Below are the code and all the weights of a small trained network. Each question names an input and a target symbol and asks about switching units off, where a switched-off unit gives its printed mean instead of its output.

import numpy as np


def w(rows, s, z=0):
    codes = np.array(rows[::2]) - 128.0
    scale = np.full(codes.shape[1], s)
    scale[-1] = z or s
    return codes * scale


def f(y):
    return y / 2 * (1 + np.tanh(0.7978845608 * (y + 0.044715 * y**3)))


def softmax(a):
    e = np.exp(a - a.max(-1, keepdims=True))
    return e / e.sum(-1, keepdims=True)


def log_softmax(a):
    a = a - a.max(-1, keepdims=True)
    return a - np.log(np.exp(a).sum(-1, keepdims=True))


def net(x, mask):
    ids = ['ΓΛΞΩαβηθπτψ'.index(c) for c in x.split()]
    T = len(ids)
    res = E[ids] + P[:T]
    u = 0
    for l in range(3):
        r = res
        for j in range(2):
            rows = slice(3 * j, 3 * j + 3)
            q, k, v = (r @ M[l][rows].T for M in (Q, K, V))
            z = softmax(np.where(np.tri(T) > 0, q @ k.T / 3**0.5, -1e9)) @ v
            o = O[l][rows]
            res = res + np.where(mask[u + j], z, o[:, -1]) @ o[:, :-1]
        u += 2
        y = f(res @ A[l][:, :-1].T + A[l][:, -1])
        res = res + np.where(mask[u : u + 8], y, B[l][:, -1]) @ B[l][:, :-1]
        u += 8
    return log_softmax(res[-1] @ U[:, :-1].T + U[:, -1])


Q, K, V, O, A, B = {}, {}, {}, {}, {}, {}
E = w([
[102,155,96],'Γ',
[31,134,211],'Λ',
[133,142,108],'Ξ',
[224,78,149],'Ω',
[176,207,161],'α',
[135,145,110],'β',
[40,47,118],'η',
[118,66,53],'θ',
[251,221,95],'π',
[54,205,100],'τ',
[133,146,111],'ψ',
],0.018)
P = w([
[152,83,15],'0',
[165,6,181],'1',
[167,43,173],'2',
[172,89,180],'3',
[179,137,189],'4',
[168,172,191],'5',
[166,203,190],'6',
[157,212,167],'7',
[178,226,185],'8',
[189,219,175],'9',
[174,207,144],'10',
[225,227,177],'11',
[246,206,178],'12',
[217,211,168],'13',
],0.0019)
Q[0] = w([
[162,142,38],'L0H1',
[196,195,197],'L0H1',
[100,215,94],'L0H1',
[53,101,254],'L0H2',
[125,55,200],'L0H2',
[84,110,154],'L0H2',
],0.0092)
K[0] = w([
[150,145,40],'L0H1',
[161,181,248],'L0H1',
[101,248,154],'L0H1',
[24,149,207],'L0H2',
[95,50,191],'L0H2',
[140,116,162],'L0H2',
],0.014)
V[0] = w([
[109,254,175],'L0H1',
[59,162,130],'L0H1',
[53,177,90],'L0H1',
[112,104,69],'L0H2',
[165,73,83],'L0H2',
[108,145,133],'L0H2',
],0.011)
O[0] = w([
[108,48,128,254],'L0H1',
[98,217,88,109],'L0H1',
[126,110,32,124],'L0H1',
[199,2,46,92],'L0H2',
[209,96,141,121],'L0H2',
[164,99,126,121],'L0H2',
],0.0045,0.0064)
A[0] = w([
[150,192,147,154],'L0N1',
[2,106,167,226],'L0N2',
[183,114,191,147],'L0N3',
[84,114,117,3],'L0N4',
[65,196,65,203],'L0N5',
[126,207,186,156],'L0N6',
[63,143,108,52],'L0N7',
[152,157,58,68],'L0N8',
],0.014,0.0039)
B[0] = w([
[160,120,94,210],'L0N1',
[180,143,231,254],'L0N2',
[139,170,73,218],'L0N3',
[104,142,141,129],'L0N4',
[152,43,67,254],'L0N5',
[44,51,89,229],'L0N6',
[156,203,160,170],'L0N7',
[124,254,205,162],'L0N8',
],0.0087,0.0063)
Q[1] = w([
[104,78,96],'L1H1',
[156,192,116],'L1H1',
[20,96,165],'L1H1',
[106,87,140],'L1H2',
[46,164,162],'L1H2',
[252,105,173],'L1H2',
],0.011)
K[1] = w([
[205,85,75],'L1H1',
[3,231,142],'L1H1',
[115,4,53],'L1H1',
[77,63,140],'L1H2',
[25,232,185],'L1H2',
[106,234,180],'L1H2',
],0.0052)
V[1] = w([
[162,120,166],'L1H1',
[123,158,49],'L1H1',
[60,217,91],'L1H1',
[164,135,2],'L1H2',
[152,23,9],'L1H2',
[154,178,211],'L1H2',
],0.0068)
O[1] = w([
[156,86,15,208],'L1H1',
[115,94,2,137],'L1H1',
[81,118,117,19],'L1H1',
[120,82,105,252],'L1H2',
[71,165,167,136],'L1H2',
[208,117,98,228],'L1H2',
],0.0081,0.0016)
A[1] = w([
[182,94,163,172],'L1N1',
[103,142,119,148],'L1N2',
[9,105,140,49],'L1N3',
[137,208,161,5],'L1N4',
[110,146,86,49],'L1N5',
[113,58,98,174],'L1N6',
[47,163,154,98],'L1N7',
[57,16,254,7],'L1N8',
],0.0097,0.0021)
B[1] = w([
[183,26,178,255],'L1N1',
[108,75,160,129],'L1N2',
[197,90,19,155],'L1N3',
[142,125,16,143],'L1N4',
[3,113,25,146],'L1N5',
[155,70,55,202],'L1N6',
[159,135,67,114],'L1N7',
[74,119,104,194],'L1N8',
],0.0064,0.0034)
Q[2] = w([
[137,117,181],'L2H1',
[132,135,125],'L2H1',
[188,136,29],'L2H1',
[56,91,169],'L2H2',
[253,111,148],'L2H2',
[106,171,136],'L2H2',
],0.0076)
K[2] = w([
[162,102,123],'L2H1',
[143,107,75],'L2H1',
[151,248,179],'L2H1',
[113,36,134],'L2H2',
[151,115,200],'L2H2',
[43,154,109],'L2H2',
],0.011)
V[2] = w([
[134,51,141],'L2H1',
[183,254,131],'L2H1',
[134,68,106],'L2H1',
[128,138,167],'L2H2',
[158,25,47],'L2H2',
[103,165,202],'L2H2',
],0.0089)
O[2] = w([
[2,135,127,150],'L2H1',
[173,152,124,142],'L2H1',
[126,81,139,171],'L2H1',
[105,230,179,118],'L2H2',
[118,165,104,254],'L2H2',
[180,180,140,61],'L2H2',
],0.0094,0.0084)
A[2] = w([
[230,131,172,48],'L2N1',
[154,65,237,49],'L2N2',
[158,145,223,135],'L2N3',
[226,77,217,165],'L2N4',
[255,141,106,26],'L2N5',
[9,120,151,186],'L2N6',
[205,118,110,3],'L2N7',
[88,40,208,97],'L2N8',
],0.0078,0.0056)
B[2] = w([
[123,145,98,211],'L2N1',
[110,254,23,189],'L2N2',
[130,161,142,200],'L2N3',
[122,120,158,253],'L2N4',
[91,135,190,225],'L2N5',
[102,133,211,227],'L2N6',
[12,120,112,153],'L2N7',
[158,85,143,179],'L2N8',
],0.0081,0.006)
U = w([
[144,118,119,95],'Γ',
[151,155,140,227],'Λ',
[144,120,117,9],'Ξ',
[251,47,145,218],'Ω',
[89,137,105,252],'α',
[129,125,116,98],'β',
[127,88,176,74],'η',
[136,123,108,141],'θ',
[184,155,35,121],'π',
[136,129,101,39],'τ',
[130,132,111,55],'ψ',
],0.015,0.0025)

Each question gives the input, a string of symbols that net reads in full, and the target symbol t.
The units are the heads (3 rows each of Q, K, V and O) and the neurons (one row each of A and B). Each row of codes is followed by its name. A weight is (code - 128) times the scale printed after its matrix; where a second scale follows, it is the last column's (O, A, B and U).
mask holds one flag per unit, layer by layer, with each layer's heads first. A switched-off unit (its flag False) gives its mean, the last column of its rows in O or B, instead of its output. The means were averaged over made-up inputs and are rounded, as every weight is.
A unit's drop is (log p(t) with every unit on - log p(t) with that unit switched off) / (log p(t) with every unit on - log p(t) with every unit switched off).
The circuit of an input: a set's keep is (log p(t) with only the set's units on - log p(t) with every unit switched off) / (log p(t) with every unit on - log p(t) with every unit switched off). Starting from the 12 units with the biggest drops (on a tie, the unit counted first), units are removed one at a time, each time the one whose removal leaves the highest keep (on an exact tie, the one counted first), for as long as the keep stays at least 0.8.
units of the circuit, in order: the units of the circuit, biggest drop first
most important unit: the unit with the biggest drop
top k neurons: the k neurons with the biggest drops, biggest first
drop when u is switched off: that unit's drop, to one decimal
input Ω α π π π β, target Ω: units of the circuit, in order => L2H1, L0N8
input Γ Λ Γ η, target Λ: most important unit => L0N2
input Γ η π Γ Γ Γ Γ π π Γ θ, target π: top 2 neurons => L0N2, L0N5
input α π β τ Ω θ η Λ π, target Λ: top 2 neurons => L0N2, L2N5
input Γ α τ π π π Γ τ, target Ω: units of the circuit, in order => L0N2, L2H1, L0N5
input π Ξ θ π π Ξ Ξ, target Ω: units of the circuit, in order => L0N8, L2H1
input Γ Ξ η η Γ Γ π Γ π π τ α π α, target π: units of the circuit, in order => L0N2, L2H1, L0N8
input Γ Λ η Λ Γ Ξ Γ Ω Ω τ Λ π, target Λ: top 2 neurons => L2N5, L0N2
input Γ Γ τ Λ θ τ Λ τ Λ Γ Ω Ω π α, target π: top 3 neurons => L0N2, L0N8, L0N6
input Γ Γ α Λ Γ θ α Γ α τ, target η: top 2 neurons => L0N2, L0N5
input Λ Γ Λ Γ, target Λ: top 2 neurons => L0N6, L0N2
input Λ Γ ψ, target Λ: top 2 neurons => L0N6, L0N2
input α α Ω Γ, target η: top 4 neurons => L0N6, L0N2, L0N8, L2N6
input π Γ β, target Ω: most important unit => L0N6
input Λ Γ Ω Γ η, target Λ: units of the circuit, in order => L0N2, L2N2, L2H2, L1H1
input β Λ Λ Γ τ, target Λ: top 2 neurons => L0N2, L0N7
input π Ω α α Ξ π Ξ π ψ, target Ω: top 3 neurons => L0N5, L2N2, L0N3
input π Ξ Γ, target Ω: top 2 neurons => L0N5, L0N6
input β ψ θ ψ Γ η, target η: top 2 neurons => L1N8, L2N6
input Ω Ω Γ π Ξ π Γ η, target η: top 3 neurons => L0N2, L1N8, L0N8
input α Ω Γ, target η: most important unit => L2H1
input Ω β π Ξ Γ Ω Λ Γ Ω, target Λ: drop when L0N4 is switched off => 0.0
input α π β Λ Ω π θ, target π: drop when L2H1 is switched off => 0.5
input Γ π Γ π θ Ω π Λ Γ π π Γ Γ, target Ω: drop when L2H1 is switched off => 0.1
